Below are the code and all the weights of a small trained network. Each question names an input and a class and asks about switching units off, where a switched-off unit gives its printed mean instead of its output.

import numpy as np


def w(rows, s, z=0):
    codes = np.array(rows[::2]) - 128.0
    scale = np.full(codes.shape[1], s)
    scale[-1] = z or s
    return codes * scale


def f(y):
    return np.maximum(y, 0)


def log_softmax(a):
    a = a - a.max(-1, keepdims=True)
    return a - np.log(np.exp(a).sum(-1, keepdims=True))


def net(x, mask):
    res = np.array(x, float).reshape(1, 5) / 4 @ E
    y = f(res @ A[0][:, :-1].T + A[0][:, -1])
    res = res + np.where(mask, y, B[0][:, -1]) @ B[0][:, :-1]
    return log_softmax(res[-1] @ U[:, :-1].T + U[:, -1])


A, B = {}, {}
E = w([
[122,113,136,138,133,125],'x0',
[154,68,48,118,66,254],'x1',
[149,92,167,136,128,113],'x2',
[12,105,155,56,40,101],'x3',
[108,120,177,73,238,191],'x4',
],0.011)
A[0] = w([
[156,235,173,168,234,138,211],'n0',
[186,192,76,159,114,130,169],'n1',
[217,84,108,175,161,161,254],'n2',
[182,144,101,241,115,113,224],'n3',
[90,154,110,219,117,42,193],'n4',
[121,134,170,91,138,227,88],'n5',
[155,137,164,140,94,65,101],'n6',
[131,150,212,104,157,164,187],'n7',
[118,212,144,177,65,49,168],'n8',
[125,212,155,196,94,33,219],'n9',
[252,140,32,142,128,133,207],'n10',
[160,115,97,114,231,119,212],'n11',
[199,186,163,146,239,100,229],'n12',
[4,27,100,57,14,96,218],'n13',
[63,118,180,15,116,105,182],'n14',
[184,101,49,119,136,116,139],'n15',
[138,66,38,186,66,123,147],'n16',
[67,167,191,100,189,84,132],'n17',
[133,98,140,109,5,141,172],'n18',
[112,86,118,115,208,68,153],'n19',
[134,32,115,58,140,244,83],'n20',
[71,185,194,66,107,115,159],'n21',
],0.011,0.0037)
B[0] = w([
[178,161,19,151,25,51,226],'n0',
[121,66,141,179,133,113,175],'n1',
[104,143,125,214,138,103,204],'n2',
[82,90,193,219,126,149,194],'n3',
[191,161,183,174,167,184,191],'n4',
[169,158,202,163,222,156,174],'n5',
[144,140,152,133,153,185,165],'n6',
[138,132,106,110,109,93,181],'n7',
[157,168,169,103,156,198,198],'n8',
[201,232,230,144,210,166,213],'n9',
[148,78,128,209,122,121,207],'n10',
[130,175,32,159,90,101,191],'n11',
[149,157,74,160,62,42,229],'n12',
[177,144,121,34,87,149,254],'n13',
[95,121,159,23,182,121,210],'n14',
[62,102,136,161,158,78,165],'n15',
[90,74,124,140,75,81,195],'n16',
[58,94,68,52,153,100,209],'n17',
[166,115,136,77,2,150,196],'n18',
[122,158,84,75,78,94,175],'n19',
[158,204,163,181,141,216,212],'n20',
[106,98,107,51,189,146,193],'n21',
],0.0074,0.018)
U = w([
[138,183,129,185,146,136,197],'0',
[126,148,92,105,23,95,160],'1',
[130,164,160,92,138,178,161],'2',
[69,108,117,74,166,81,2],'3',
[98,8,130,165,108,119,117],'4',
],0.014,0.0024)

Each question gives the input, the list of numbers given to net, and the class t.
The units are the neurons (one row each of A and B). Each row of codes is followed by its name. A weight is (code - 128) times the scale printed after its matrix; where a second scale follows, it is the last column's (A, B and U).
mask holds one flag per neuron, in row order. A switched-off neuron (its flag False) gives its mean, the last column of its row in B, instead of its output. The means were averaged over made-up inputs and are rounded, as every weight is.
A unit's drop is (log p(t) with every unit on - log p(t) with that unit switched off) / (log p(t) with every unit on - log p(t) with every unit switched off).
The circuit of an input: a set's keep is (log p(t) with only the set's units on - log p(t) with every unit switched off) / (log p(t) with every unit on - log p(t) with every unit switched off). Starting from the 12 units with the biggest drops (on a tie, the unit counted first), units are removed one at a time, each time the one whose removal leaves the highest keep (on an exact tie, the one counted first), for as long as the keep stays at least 0.8.
circuit, biggest first: the units of the circuit, biggest drop first
k most important neurons: the k neurons with the biggest drops, biggest first
drop of u: that unit's drop, to one decimal
input [-2,6,1,0,-6], class 4: most important neuron : n0
input [-4,-6,-4,1,7], class 3: 3 most important neurons : n17, n21, n14
input [-7,-7,-1,0,7], class 1: 2 most important neurons : n0, n12
input [2,7,-4,-3,0], class 4: 2 most important neurons : n9, n16
input [6,1,-3,4,1], class 2: 2 most important neurons : n0, n12
input [3,5,-4,4,1], class 2: 3 most important neurons : n0, n12, n20
input [7,-5,-2,0,8], class 1: 2 most important neurons : n0, n12
input [8,-1,-6,0,5], class 1: 2 most important neurons : n0, n9
input [-7,-7,4,1,4], class 3: 2 most important neurons : n17, n21
input [-1,1,1,0,-5], class 4: 2 most important neurons : n0, n20
input [-5,-3,-8,-5,1], class 1: 4 most important neurons : n0, n12, n20, n5
input [4,-7,3,6,2], class 3: drop of n20 : 0.1
input [-1,0,-8,3,2], class 3: drop of n9 : 0.3
input [8,1,-7,4,1], class 2: circuit, biggest first : n0
input [-5,-2,-7,-6,2], class 1: drop of n0 : 0.4
